Here is a tiny trained network, its code and every weight. The questions are about switching its units off for an input and a class, where a switched-off unit gives its printed mean instead of its output.

import numpy as np


def w(rows, s, z=0):
    codes = np.array(rows[::2]) - 128.0
    scale = np.full(codes.shape[1], s)
    scale[-1] = z or s
    return codes * scale


def f(y):
    return y / 2 * (1 + np.tanh(0.7978845608 * (y + 0.044715 * y**3)))


def log_softmax(a):
    a = a - a.max(-1, keepdims=True)
    return a - np.log(np.exp(a).sum(-1, keepdims=True))


def net(x, mask):
    res = np.array(x, float).reshape(1, 5) / 4 @ E
    y = f(res @ A[0][:, :-1].T + A[0][:, -1])
    res = res + np.where(mask, y, B[0][:, -1]) @ B[0][:, :-1]
    return log_softmax(res[-1] @ U[:, :-1].T + U[:, -1])


A, B = {}, {}
E = w([
[123,249,99],'x0',
[247,162,147],'x1',
[128,125,126],'x2',
[136,47,22],'x3',
[129,133,131],'x4',
],0.011)
A[0] = w([
[133,93,81,232],'n0',
[140,142,15,245],'n1',
[68,189,123,88],'n2',
[76,147,115,74],'n3',
[186,176,105,154],'n4',
[137,120,100,156],'n5',
[96,29,113,198],'n6',
[151,93,58,31],'n7',
[63,85,131,5],'n8',
[189,58,54,169],'n9',
[158,184,160,110],'n10',
[152,201,103,135],'n11',
[129,76,121,222],'n12',
[58,109,150,105],'n13',
[194,42,163,141],'n14',
[137,178,60,184],'n15',
[145,151,161,104],'n16',
[111,153,94,161],'n17',
[98,138,102,151],'n18',
[183,126,168,113],'n19',
[118,108,134,84],'n20',
[140,134,203,164],'n21',
[169,9,137,93],'n22',
[115,169,95,49],'n23',
[172,138,134,103],'n24',
[169,142,111,124],'n25',
[28,118,118,101],'n26',
[146,137,96,222],'n27',
[126,172,84,113],'n28',
[111,72,173,175],'n29',
[204,119,87,87],'n30',
[134,157,159,172],'n31',
[153,70,183,157],'n32',
[107,123,95,242],'n33',
[223,124,139,197],'n34',
[77,118,133,55],'n35',
],0.016,0.003)
B[0] = w([
[89,134,175,193],'n0',
[95,126,183,226],'n1',
[144,86,132,187],'n2',
[154,70,76,158],'n3',
[122,155,101,208],'n4',
[5,85,160,148],'n5',
[121,155,97,245],'n6',
[120,73,186,187],'n7',
[190,102,122,189],'n8',
[54,111,131,238],'n9',
[108,79,114,203],'n10',
[150,139,158,207],'n11',
[134,179,185,188],'n12',
[110,116,93,190],'n13',
[161,169,122,220],'n14',
[168,127,204,193],'n15',
[115,54,133,165],'n16',
[156,136,145,154],'n17',
[168,142,125,152],'n18',
[92,98,60,182],'n19',
[198,143,119,136],'n20',
[62,71,146,198],'n21',
[195,150,163,242],'n22',
[206,136,141,153],'n23',
[115,86,2,163],'n24',
[95,95,58,163],'n25',
[166,140,49,213],'n26',
[135,153,138,160],'n27',
[224,169,172,167],'n28',
[154,188,165,194],'n29',
[122,88,95,189],'n30',
[93,111,179,174],'n31',
[160,206,126,192],'n32',
[120,192,177,167],'n33',
[103,153,80,222],'n34',
[161,93,41,161],'n35',
],0.0058,0.012)
U = w([
[186,234,144,50],'0',
[137,63,4,66],'1',
[28,88,166,109],'2',
[74,221,119,252],'3',
],0.011,0.0031)

Each question gives the input, the list of numbers given to net, and the class t.
The units are the neurons (one row each of A and B). Each row of codes is followed by its name. A weight is (code - 128) times the scale printed after its matrix; where a second scale follows, it is the last column's (A, B and U).
mask holds one flag per neuron, in row order. A switched-off neuron (its flag False) gives its mean, the last column of its row in B, instead of its output. The means were averaged over made-up inputs and are rounded, as every weight is.
A unit's drop is (log p(t) with every unit on - log p(t) with that unit switched off) / (log p(t) with every unit on - log p(t) with every unit switched off).
The circuit of an input: a set's keep is (log p(t) with only the set's units on - log p(t) with every unit switched off) / (log p(t) with every unit on - log p(t) with every unit switched off). Starting from the 12 units with the biggest drops (on a tie, the unit counted first), units are removed one at a time, each time the one whose removal leaves the highest keep (on an exact tie, the one counted first), for as long as the keep stays at least 0.8.
circuit, biggest first: the units of the circuit, biggest drop first
most important unit: the unit with the biggest drop
top k neurons: the k neurons with the biggest drops, biggest first
drop of u: that unit's drop, to one decimal
input [-4,5,6,-1,3], class 1: top neuron => [n19]
input [6,6,1,8,6], class 2: circuit, biggest first => [n1, n9, n7]
input [7,-8,-6,-2,0], class 1: circuit, biggest first => [n3, n26]
input [-3,3,1,7,-4], class 2: top 2 neurons => [n9, n7]
input [-2,8,-6,-8,4], class 1: top 2 neurons => [n24, n19]
input [-2,-5,-8,2,-8], class 3: circuit, biggest first => [n33, n6]
input [-3,1,0,3,3], class 0: top 3 neurons => [n22, n21, n14]
input [-7,2,7,5,-7], class 0: top 2 neurons => [n22, n14]
input [-7,6,-6,7,-6], class 0: top 4 neurons => [n22, n14, n32, n12]
input [7,8,0,-2,0], class 1: top 2 neurons => [n24, n10]
input [-7,2,3,8,2], class 2: top 3 neurons => [n9, n7, n5]
input [-6,5,0,2,5], class 0: top 3 neurons => [n22, n14, n32]
input [7,-8,2,-4,-1], class 1: drop of n2 => 0.2
input [-7,-5,2,5,-6], class 0: drop of n22 => 0.2
input [-7,2,-7,0,2], class 0: drop of n22 => 0.1
input [6,-4,-2,5,-4], class 0: most important unit => n28
